Below is a small trained network, with its code and all its weights. Each question gives an input and a class and asks what happens when units are switched off, that is, made to give their printed mean instead of their output.

import numpy as np


def w(rows, s, z=0):
    codes = np.array(rows[::2]) - 128.0
    scale = np.full(codes.shape[1], s)
    scale[-1] = z or s
    return codes * scale


def f(y):
    return np.maximum(y, 0)


def log_softmax(a):
    a = a - a.max(-1, keepdims=True)
    return a - np.log(np.exp(a).sum(-1, keepdims=True))


def net(x, mask):
    res = np.array(x, float).reshape(1, 4) / 4 @ E
    y = f(res @ A[0][:, :-1].T + A[0][:, -1])
    res = res + np.where(mask, y, B[0][:, -1]) @ B[0][:, :-1]
    return log_softmax(res[-1] @ U[:, :-1].T + U[:, -1])


A, B = {}, {}
E = w([
[75,128,149,161,87,130,213],'x0',
[3,123,86,88,113,172,93],'x1',
[123,86,49,159,197,121,118],'x2',
[215,130,135,103,160,139,70],'x3',
],0.012)
A[0] = w([
[89,108,97,148,69,172,147,59],'n0',
[60,142,110,143,130,123,178,122],'n1',
[97,98,97,133,73,155,138,65],'n2',
[105,123,93,24,113,185,87,189],'n3',
[159,163,158,254,101,18,175,254],'n4',
[203,242,135,136,176,115,57,109],'n5',
],0.0086,0.0049)
B[0] = w([
[148,239,69,230,138,195,242,166],'n0',
[147,159,132,150,38,122,229,187],'n1',
[94,205,69,67,193,165,220,158],'n2',
[48,45,161,196,134,134,111,225],'n3',
[169,67,201,93,84,95,87,254],'n4',
[254,181,132,163,146,113,92,228],'n5',
],0.0095,0.01)
U = w([
[114,60,159,133,115,101,66,241],'0',
[90,11,169,155,93,158,145,99],'1',
[163,229,117,140,145,163,135,2],'2',
],0.011,0.0045)

Each question gives the input, the list of numbers given to net, and the class t.
The units are the neurons (one row each of A and B). Each row of codes is followed by its name. A weight is (code - 128) times the scale printed after its matrix; where a second scale follows, it is the last column's (A, B and U).
mask holds one flag per neuron, in row order. A switched-off neuron (its flag False) gives its mean, the last column of its row in B, instead of its output. The means were averaged over made-up inputs and are rounded, as every weight is.
A unit's drop is (log p(t) with every unit on - log p(t) with that unit switched off) / (log p(t) with every unit on - log p(t) with every unit switched off).
The circuit of an input: a set's keep is (log p(t) with only the set's units on - log p(t) with every unit switched off) / (log p(t) with every unit on - log p(t) with every unit switched off). Starting from all 6 units, units are removed one at a time, each time the one whose removal leaves the highest keep (on an exact tie, the one counted first), for as long as the keep stays at least 0.8.
circuit, biggest first: the units of the circuit, biggest drop first
top k neurons: the k neurons with the biggest drops, biggest first
drop of u: that unit's drop, to one decimal
input [1,5,-1,-7], class 2: circuit, biggest first : n0
input [-5,7,5,-3], class 1: circuit, biggest first : n3, n5
input [6,2,2,-3], class 2: circuit, biggest first : n0, n3
input [-8,5,3,-3], class 1: top 3 neurons : n3, n5, n4
input [3,3,-3,0], class 2: top 2 neurons : n4, n0
input [4,5,4,-1], class 2: top 2 neurons : n0, n4
input [-8,-2,6,3], class 2: top 2 neurons : n5, n4
input [-8,6,-5,0], class 1: top 2 neurons : n3, n4
input [6,-4,-3,5], class 0: drop of n0 : 0.1
input [8,-8,-8,7], class 0: drop of n4 : 1.1
input [7,5,6,-4], class 2: drop of n0 : 0.2
